Below is a small trained network, with its code and all its weights. Each question gives an input and a class and asks what happens when units are switched off, that is, made to give their printed mean instead of their output.

import numpy as np


def w(rows, s, z=0):
    codes = np.array(rows[::2]) - 128.0
    scale = np.full(codes.shape[1], s)
    scale[-1] = z or s
    return codes * scale


def f(y):
    return np.maximum(y, 0)


def log_softmax(a):
    a = a - a.max(-1, keepdims=True)
    return a - np.log(np.exp(a).sum(-1, keepdims=True))


def net(x, mask):
    res = np.array(x, float).reshape(1, 2) / 4 @ E
    y = f(res @ A[0][:, :-1].T + A[0][:, -1])
    res = res + np.where(mask, y, B[0][:, -1]) @ B[0][:, :-1]
    return log_softmax(res[-1] @ U[:, :-1].T + U[:, -1])


A, B = {}, {}
E = w([
[241,145,13,216,78,42,115,154,233,180,157,92],'x0',
[129,223,171,41,74,75,44,91,164,187,207,254],'x1',
],0.0072)
A[0] = w([
[192,142,80,197,115,90,157,197,162,143,135,94,131],'neuron 1',
[177,134,110,151,77,89,93,129,167,169,152,125,164],'neuron 2',
[58,120,166,79,164,178,135,85,51,67,86,148,252],'neuron 3',
[120,214,145,87,98,130,102,67,156,156,209,216,164],'neuron 4',
[205,131,14,199,92,72,125,196,196,167,122,86,142],'neuron 5',
[150,174,78,152,14,29,51,118,183,253,158,151,246],'neuron 6',
[99,149,204,35,140,162,109,49,85,122,150,218,216],'neuron 7',
[128,72,123,166,179,165,207,141,72,74,61,72,194],'neuron 8',
[180,95,66,197,131,100,176,167,176,131,127,89,170],'neuron 9',
[130,73,113,153,187,184,177,156,102,53,67,79,184],'neuron 10',
[143,210,113,103,85,101,77,92,189,165,179,171,154],'neuron 11',
[142,177,137,87,109,101,65,119,146,177,207,169,134],'neuron 12',
],0.0063,0.0029)
B[0] = w([
[170,168,110,135,160,151,123,125,158,125,133,97,194],'neuron 1',
[162,136,156,137,156,142,104,102,133,163,125,107,187],'neuron 2',
[114,133,138,116,128,162,131,162,83,115,68,221,228],'neuron 3',
[98,94,159,121,163,104,112,116,117,127,82,159,218],'neuron 4',
[173,163,127,134,194,142,114,120,169,114,152,101,230],'neuron 5',
[149,104,164,134,198,120,63,6,168,217,104,112,249],'neuron 6',
[175,147,177,97,177,142,118,145,99,72,95,141,230],'neuron 7',
[93,100,99,167,95,116,186,137,148,117,127,174,217],'neuron 8',
[151,153,101,162,154,168,130,113,179,117,161,103,200],'neuron 9',
[84,106,85,161,103,112,179,150,143,127,134,172,210],'neuron 10',
[112,102,147,139,156,92,96,111,163,143,96,130,208],'neuron 11',
[116,96,173,137,152,96,96,109,132,139,94,157,200],'neuron 12',
],0.011)
U = w([
[130,135,88,142,130,131,157,161,152,88,169,113,117],'0',
[161,181,129,129,147,164,107,101,145,151,157,73,134],'1',
[126,66,164,117,147,33,89,97,138,153,105,143,120],'2',
[68,73,98,150,1,126,163,141,126,146,122,158,169],'3',
[130,140,137,64,47,68,120,143,104,159,230,100,18],'4',
[111,170,133,55,66,81,115,173,87,165,213,58,13],'5',
[120,167,140,75,61,73,113,178,92,175,205,74,3],'6',
[124,150,159,91,139,186,132,178,80,94,113,155,150],'7',
],0.011,0.0058)

Each question gives the input, the list of numbers given to net, and the class t.
The units are the neurons (one row each of A and B). Each row of codes is followed by its name. A weight is (code - 128) times the scale printed after its matrix; where a second scale follows, it is the last column's (A, B and U).
mask holds one flag per neuron, in row order. A switched-off neuron (its flag False) gives its mean, the last column of its row in B, instead of its output. The means were averaged over made-up inputs and are rounded, as every weight is.
A unit's drop is (log p(t) with every unit on - log p(t) with that unit switched off) / (log p(t) with every unit on - log p(t) with every unit switched off).
The circuit of an input: a set's keep is (log p(t) with only the set's units on - log p(t) with every unit switched off) / (log p(t) with every unit on - log p(t) with every unit switched off). Starting from all 12 units, units are removed one at a time, each time the one whose removal leaves the highest keep (on an exact tie, the one counted first), for as long as the keep stays at least 0.8.
circuit, biggest first: the units of the circuit, biggest drop first
top k neurons: the k neurons with the biggest drops, biggest first
drop when u is switched off: that unit's drop, to one decimal
input [-1,1], class 7: circuit, biggest first	(neuron 6)
input [5,2], class 1: circuit, biggest first	(neuron 5; neuron 1)
input [0,-8], class 3: circuit, biggest first	(neuron 8; neuron 10)
input [-7,-6], class 3: circuit, biggest first	(neuron 8; neuron 10)
input [-6,6], class 7: top 3 neurons	(neuron 6; neuron 7; neuron 3)
input [-6,-4], class 3: top 2 neurons	(neuron 8; neuron 10)
input [-6,-5], class 3: top 2 neurons	(neuron 8; neuron 10)
input [7,3], class 1: top 3 neurons	(neuron 5; neuron 1; neuron 9)
input [2,-4], class 0: drop when neuron 6 is switched off	0.2
input [-7,6], class 7: drop when neuron 6 is switched off	0.1
input [1,-2], class 0: drop when neuron 6 is switched off	0.3
